Here is a tiny trained network, its code and every weight. The questions are about switching its units off for an input and a target symbol, where a switched-off unit gives its printed mean instead of its output.

import numpy as np


def w(rows, s, z=0):
    codes = np.array(rows[::2]) - 128.0
    scale = np.full(codes.shape[1], s)
    scale[-1] = z or s
    return codes * scale


def f(y):
    return np.maximum(y, 0)


def softmax(a):
    e = np.exp(a - a.max(-1, keepdims=True))
    return e / e.sum(-1, keepdims=True)


def log_softmax(a):
    a = a - a.max(-1, keepdims=True)
    return a - np.log(np.exp(a).sum(-1, keepdims=True))


def net(x, mask):
    ids = ['ΓΠΩαβδεζηθλμστφψ'.index(c) for c in x.split()]
    T = len(ids)
    res = E[ids] + P[:T]
    u = 0
    for l in range(2):
        r = res
        for j in range(2):
            rows = slice(3 * j, 3 * j + 3)
            q, k, v = (r @ M[l][rows].T for M in (Q, K, V))
            z = softmax(np.where(np.tri(T) > 0, q @ k.T / 3**0.5, -1e9)) @ v
            o = O[l][rows]
            res = res + np.where(mask[u + j], z, o[:, -1]) @ o[:, :-1]
        u += 2
        y = f(res @ A[l][:, :-1].T + A[l][:, -1])
        res = res + np.where(mask[u : u + 8], y, B[l][:, -1]) @ B[l][:, :-1]
        u += 8
    return log_softmax(res[-1] @ U[:, :-1].T + U[:, -1])


Q, K, V, O, A, B = {}, {}, {}, {}, {}, {}
E = w([
[106,134,178,107,218,198,81],'Γ',
[208,41,127,127,179,102,176],'Π',
[184,135,18,98,103,119,71],'Ω',
[71,217,38,212,152,168,230],'α',
[173,169,173,216,67,127,131],'β',
[151,253,152,93,186,100,183],'δ',
[135,175,101,124,216,89,43],'ε',
[34,182,210,182,92,63,61],'ζ',
[76,111,48,88,152,129,137],'η',
[152,94,69,120,44,52,174],'θ',
[109,81,198,84,177,151,193],'λ',
[39,133,100,82,80,175,64],'μ',
[127,81,127,63,59,195,197],'σ',
[50,77,103,89,144,42,134],'τ',
[200,46,134,118,179,97,176],'φ',
[198,178,125,128,103,220,78],'ψ',
],0.0062)
P = w([
[102,167,112,209,129,144,195],'0',
[84,213,76,216,189,203,252],'1',
[92,176,83,163,160,162,194],'2',
[118,95,140,129,73,99,56],'3',
[176,160,164,76,68,77,55],'4',
[166,249,96,69,172,135,194],'5',
[160,239,111,37,165,121,185],'6',
],0.0027)
Q[0] = w([
[64,7,188,108,137,113,58],'L0H1',
[60,1,184,115,130,112,49],'L0H1',
[69,12,190,107,139,112,62],'L0H1',
[139,95,166,161,44,76,65],'L0H2',
[146,128,152,186,24,86,75],'L0H2',
[111,129,103,72,231,171,181],'L0H2',
],0.0048)
K[0] = w([
[152,214,93,214,144,185,238],'L0H1',
[157,216,98,210,154,187,244],'L0H1',
[147,211,90,214,142,186,236],'L0H1',
[119,145,118,144,202,245,173],'L0H2',
[78,144,97,120,253,241,203],'L0H2',
[176,111,158,135,5,14,54],'L0H2',
],0.0053)
V[0] = w([
[120,127,210,113,160,133,33],'L0H1',
[252,100,67,120,106,57,97],'L0H1',
[206,162,172,110,254,98,142],'L0H1',
[75,243,21,204,146,143,144],'L0H2',
[70,108,159,102,126,14,63],'L0H2',
[222,32,205,95,47,87,96],'L0H2',
],0.0061)
O[0] = w([
[109,107,102,159,80,192,17,78],'L0H1',
[179,39,80,172,97,64,133,77],'L0H1',
[193,151,86,196,253,122,28,131],'L0H1',
[155,241,112,106,112,106,144,253],'L0H2',
[48,76,72,101,111,127,66,64],'L0H2',
[100,24,141,166,115,123,124,8],'L0H2',
],0.0057,0.0045)
A[0] = w([
[145,166,45,105,192,29,161,223],'L0N1',
[150,170,151,254,73,99,184,237],'L0N2',
[152,160,212,91,131,209,144,221],'L0N3',
[154,128,187,61,186,81,192,211],'L0N4',
[130,181,58,91,123,199,83,255],'L0N5',
[203,175,173,96,102,106,126,168],'L0N6',
[93,199,96,177,234,152,168,236],'L0N7',
[85,142,144,55,92,115,207,217],'L0N8',
],0.0071,0.0021)
B[0] = w([
[141,181,94,120,189,77,164,217],'L0N1',
[149,195,141,224,87,116,202,210],'L0N2',
[138,167,195,101,121,186,147,196],'L0N3',
[154,99,183,67,185,100,224,190],'L0N4',
[110,252,76,92,141,175,51,196],'L0N5',
[196,213,165,100,106,117,122,191],'L0N6',
[107,204,126,161,197,142,159,255],'L0N7',
[84,134,130,58,94,117,243,191],'L0N8',
],0.005,0.0091)
Q[1] = w([
[131,72,130,196,30,86,12],'L1H1',
[152,93,146,194,15,91,70],'L1H1',
[141,90,150,186,7,103,57],'L1H1',
[225,253,163,108,208,100,216],'L1H2',
[57,14,97,198,8,134,23],'L1H2',
[227,252,157,155,152,86,197],'L1H2',
],0.0053)
K[1] = w([
[90,77,116,153,171,181,186],'L1H1',
[76,96,97,142,200,189,174],'L1H1',
[84,94,98,151,197,178,180],'L1H1',
[177,103,140,21,139,92,99],'L1H2',
[72,158,118,211,135,167,168],'L1H2',
[171,115,141,3,160,95,114],'L1H2',
],0.0043)
V[1] = w([
[115,110,14,50,148,159,95],'L1H1',
[93,118,76,41,253,129,141],'L1H1',
[199,135,157,121,133,247,88],'L1H1',
[165,127,239,106,171,211,146],'L1H2',
[160,198,64,168,140,101,75],'L1H2',
[42,146,143,98,73,248,114],'L1H2',
],0.0063)
O[1] = w([
[175,82,43,115,104,168,165,2],'L1H1',
[186,112,55,89,223,186,124,163],'L1H1',
[218,151,193,222,48,180,75,130],'L1H1',
[149,136,219,138,182,170,97,252],'L1H2',
[158,254,70,127,60,60,64,187],'L1H2',
[94,189,157,81,53,249,143,104],'L1H2',
],0.006,0.0064)
A[1] = w([
[59,148,176,112,186,87,101,212],'L1N1',
[151,168,132,70,86,109,212,113],'L1N2',
[147,120,168,182,142,185,173,249],'L1N3',
[179,125,141,193,182,2,150,242],'L1N4',
[117,133,172,160,209,153,128,192],'L1N5',
[14,161,157,99,115,92,114,254],'L1N6',
[95,131,49,51,211,171,169,209],'L1N7',
[172,173,159,139,168,183,68,183],'L1N8',
],0.0061,0.0027)
B[1] = w([
[54,109,196,119,192,65,84,231],'L1N1',
[145,193,127,83,74,111,222,254],'L1N2',
[141,70,196,208,105,212,166,212],'L1N3',
[169,83,128,175,142,3,127,249],'L1N4',
[114,105,190,168,215,163,113,234],'L1N5',
[3,168,162,95,62,86,89,210],'L1N6',
[110,101,45,74,209,170,140,230],'L1N7',
[162,189,165,136,152,179,52,255],'L1N8',
],0.0047,0.0093)
U = w([
[92,95,154,170,184,217,44,171],'Γ',
[186,39,110,201,166,89,130,117],'Π',
[212,135,3,121,90,122,79,251],'Ω',
[77,174,71,197,135,145,195,69],'α',
[181,136,172,233,30,115,134,154],'β',
[187,170,170,40,150,98,143,33],'δ',
[157,143,86,138,183,95,6,119],'ε',
[13,128,185,158,66,56,55,174],'ζ',
[75,100,50,63,132,132,125,138],'η',
[183,86,59,88,51,56,203,158],'θ',
[100,57,186,119,166,188,167,135],'λ',
[25,151,94,41,58,176,57,140],'μ',
[144,107,128,41,32,211,203,154],'σ',
[30,68,88,73,135,57,142,134],'τ',
[180,34,107,189,169,87,124,112],'φ',
[208,142,121,157,79,222,51,84],'ψ',
],0.0049,0.0029)

Each question gives the input, a string of symbols that net reads in full, and the target symbol t.
The units are the heads (3 rows each of Q, K, V and O) and the neurons (one row each of A and B). Each row of codes is followed by its name. A weight is (code - 128) times the scale printed after its matrix; where a second scale follows, it is the last column's (O, A, B and U).
mask holds one flag per unit, layer by layer, with each layer's heads first. A switched-off unit (its flag False) gives its mean, the last column of its rows in O or B, instead of its output. The means were averaged over made-up inputs and are rounded, as every weight is.
A unit's drop is (log p(t) with every unit on - log p(t) with that unit switched off) / (log p(t) with every unit on - log p(t) with every unit switched off).
unit that matters most: the unit with the biggest drop
k most important neurons: the k neurons with the biggest drops, biggest first
heads that matter: for each layer, one digit per head in row order, 1 if its drop is at least 0.15 and else 0, layers parted by /
drop of u: that unit's drop, to one decimal
input ε α λ α σ ψ, target ψ: heads that matter : 00 / 10
input α η σ, target σ: most important neuron : [L0N8]
input α β α λ, target λ: 2 most important neurons : [L0N4; L0N5]
input β β δ, target ζ: heads that matter : 00 / 10
input β β α λ β β β, target β: heads that matter : 00 / 10
input λ η ε, target ε: 2 most important neurons : [L0N8; L1N2]
input λ λ α, target Γ: heads that matter : 10 / 01
input β β β ε, target ζ: heads that matter : 01 / 10
input α α α α, target δ: heads that matter : 11 / 00
input ψ δ μ ψ β σ, target σ: heads that matter : 00 / 01
input β β α β, target ζ: heads that matter : 00 / 10
input Π α μ α β Π τ, target ζ: heads that matter : 01 / 10
input α α ε δ ε α, target ε: heads that matter : 10 / 01
input β α β μ, target μ: heads that matter : 00 / 01
input λ λ λ, target Γ: unit that matters most : L0H1
input β α λ, target λ: heads that matter : 00 / 01
input β σ ζ, target ζ: heads that matter : 00 / 10
input Ω δ θ, target θ: drop of L0N1 : 0.0
input α ψ ε μ θ, target θ: drop of L1N1 : 0.1
input α β Γ, target Γ: drop of L1N5 : 0.2
input α α α, target δ: drop of L0H1 : 0.3
input τ θ ε ζ ψ δ μ, target μ: most important neuron : [L1N4]
